Here is a tiny trained network, its code and every weight. The questions are about switching its units off for an input and a class, where a switched-off unit gives its printed mean instead of its output.

import numpy as np


def w(rows, s, z=0):
    codes = np.array(rows[::2]) - 128.0
    scale = np.full(codes.shape[1], s)
    scale[-1] = z or s
    return codes * scale


def norm(h):
    return h / np.sqrt((h * h).mean(-1, keepdims=True) + 1e-5)


def f(y):
    return np.maximum(y, 0)


def log_softmax(a):
    a = a - a.max(-1, keepdims=True)
    return a - np.log(np.exp(a).sum(-1, keepdims=True))


def net(x, mask):
    res = np.array(x, float).reshape(1, 5) / 4 @ E
    u = 0
    for l in range(3):
        y = f(norm(res) @ A[l][:, :-1].T + A[l][:, -1])
        res = res + np.where(mask[u : u + 8], y, B[l][:, -1]) @ B[l][:, :-1]
        u += 8
    return log_softmax(norm(res)[-1] @ U[:, :-1].T + U[:, -1])


A, B = {}, {}
E = w([
[170,87,120,95,223],'x0',
[196,166,51,202,135],'x1',
[129,132,127,127,130],'x2',
[129,128,129,129,127],'x3',
[254,135,104,55,113],'x4',
],0.0053)
A[0] = w([
[89,65,147,161,132,114],'L0N0',
[171,149,121,72,101,180],'L0N1',
[98,143,99,175,166,1],'L0N2',
[188,145,95,42,82,197],'L0N3',
[187,136,157,4,57,134],'L0N4',
[180,165,69,232,160,184],'L0N5',
[161,65,136,146,255,226],'L0N6',
[135,203,99,138,63,198],'L0N7',
],0.0095,0.0022)
B[0] = w([
[196,161,136,71,112,180],'L0N0',
[126,61,153,159,130,201],'L0N1',
[107,142,93,138,182,155],'L0N2',
[161,16,118,141,148,235],'L0N3',
[40,143,102,186,144,254],'L0N4',
[142,142,25,100,35,223],'L0N5',
[113,131,114,2,145,234],'L0N6',
[122,125,196,164,151,199],'L0N7',
],0.0099,0.007)
A[1] = w([
[125,70,70,187,158,122],'L1N0',
[131,198,143,152,119,132],'L1N1',
[136,169,68,135,10,84],'L1N2',
[94,205,203,64,145,70],'L1N3',
[142,105,164,97,243,19],'L1N4',
[150,129,134,130,138,44],'L1N5',
[119,118,146,177,68,1],'L1N6',
[212,107,115,144,78,104],'L1N7',
],0.011,0.0032)
B[1] = w([
[135,218,206,75,48,253],'L1N0',
[162,217,159,161,151,163],'L1N1',
[116,116,143,179,233,244],'L1N2',
[161,157,202,112,39,236],'L1N3',
[109,117,202,127,245,202],'L1N4',
[148,134,108,76,119,128],'L1N5',
[175,59,31,56,126,172],'L1N6',
[118,110,254,194,43,182],'L1N7',
],0.0079,0.0052)
A[2] = w([
[100,177,98,208,206,84],'L2N0',
[206,82,98,71,87,1],'L2N1',
[199,70,103,109,86,70],'L2N2',
[144,239,102,82,51,114],'L2N3',
[92,186,37,27,231,95],'L2N4',
[132,68,144,2,86,145],'L2N5',
[118,48,184,178,253,64],'L2N6',
[114,117,183,97,176,54],'L2N7',
],0.0089,0.006)
B[2] = w([
[162,163,114,150,178,162],'L2N0',
[188,104,114,128,245,143],'L2N1',
[218,103,153,88,194,152],'L2N2',
[88,150,91,108,106,175],'L2N3',
[118,110,114,129,4,200],'L2N4',
[177,159,123,194,189,254],'L2N5',
[51,164,39,117,113,180],'L2N6',
[99,133,106,109,221,161],'L2N7',
],0.011,0.0074)
U = w([
[112,226,193,134,43,122],'0',
[30,56,155,189,96,166],'1',
[153,210,83,224,165,152],'2',
[206,58,153,212,37,71],'3',
[155,187,203,43,201,135],'4',
[59,74,74,92,233,72],'5',
[133,158,40,77,56,251],'6',
[253,70,100,121,205,60],'7',
],0.02,0.0027)

Each question gives the input, the list of numbers given to net, and the class t.
The units are the neurons (one row each of A and B). Each row of codes is followed by its name. A weight is (code - 128) times the scale printed after its matrix; where a second scale follows, it is the last column's (A, B and U).
mask holds one flag per neuron, layer by layer. A switched-off neuron (its flag False) gives its mean, the last column of its row in B, instead of its output. The means were averaged over made-up inputs and are rounded, as every weight is.
A unit's drop is (log p(t) with every unit on - log p(t) with that unit switched off) / (log p(t) with every unit on - log p(t) with every unit switched off).
The circuit of an input: a set's keep is (log p(t) with only the set's units on - log p(t) with every unit switched off) / (log p(t) with every unit on - log p(t) with every unit switched off). Starting from the 12 units with the biggest drops (on a tie, the unit counted first), units are removed one at a time, each time the one whose removal leaves the highest keep (on an exact tie, the one counted first), for as long as the keep stays at least 0.8.
units of the circuit, in order: the units of the circuit, biggest drop first
most important unit: the unit with the biggest drop
top k neurons: the k neurons with the biggest drops, biggest first
top k neurons in layer l: the k neurons of layer l with the biggest drops, biggest first
drop of u: that unit's drop, to one decimal
input [-3,6,2,6,2], class 3: most important unit -> L1N7
input [-7,1,-4,-7,-3], class 2: top 2 neurons in layer 1 -> (L1N0, L1N2)
input [0,-2,3,-4,-7], class 0: units of the circuit, in order -> (L0N3, L0N0)
input [-1,-3,-2,-6,0], class 0: top 2 neurons -> (L0N5, L0N1)
input [-3,2,-6,3,-8], class 2: top 2 neurons -> (L0N3, L0N6)
input [0,6,7,-1,4], class 3: top 3 neurons -> (L1N7, L0N6, L0N7)
input [3,-1,7,-4,-7], class 4: top 2 neurons -> (L0N5, L0N3)
input [-1,-7,-4,4,-5], class 0: top 3 neurons -> (L0N3, L1N3, L0N6)
input [1,-4,-7,-4,5], class 5: top 2 neurons in layer 0 -> (L0N5, L0N3)
input [0,1,-8,5,3], class 3: top 3 neurons -> (L0N3, L1N0, L0N6)
input [8,-7,0,7,-5], class 4: top 2 neurons -> (L0N3, L1N3)
input [-2,-8,0,-4,8], class 1: top 2 neurons -> (L0N4, L0N6)
input [-1,8,-8,-8,4], class 3: top 2 neurons -> (L1N7, L0N6)
input [-3,-5,-5,-6,6], class 1: units of the circuit, in order -> (L0N4)
input [1,-5,-4,1,-6], class 4: top 3 neurons in layer 1 -> (L1N0, L1N4, L1N7)
input [7,-5,6,4,-7], class 4: top 3 neurons -> (L0N3, L1N3, L0N0)
input [7,0,5,1,3], class 5: top 2 neurons -> (L1N4, L0N5)
input [8,-6,4,0,2], class 5: top 2 neurons -> (L1N0, L2N6)
input [-8,-1,6,-7,1], class 1: top 2 neurons in layer 0 -> (L0N6, L0N0)
input [-2,4,-1,1,7], class 3: units of the circuit, in order -> (L1N7)
input [7,-1,-1,-2,1], class 5: top 2 neurons in layer 0 -> (L0N5, L0N0)
input [1,3,4,0,-7], class 6: top 2 neurons in layer 2 -> (L2N4, L2N5)
input [1,-7,6,1,4], class 5: drop of L0N3 -> 0.1
input [-3,6,2,8,3], class 3: drop of L1N7 -> 0.7
input [8,-7,-2,4,-4], class 4: drop of L0N3 -> 0.2
input [-6,-6,-7,2,-3], class 0: drop of L0N3 -> 2.9
input [4,-2,-1,-4,-3], class 4: top neuron -> (L0N5)
input [-3,-3,-3,-7,8], class 1: top 2 neurons in layer 0 -> (L0N4, L0N5)
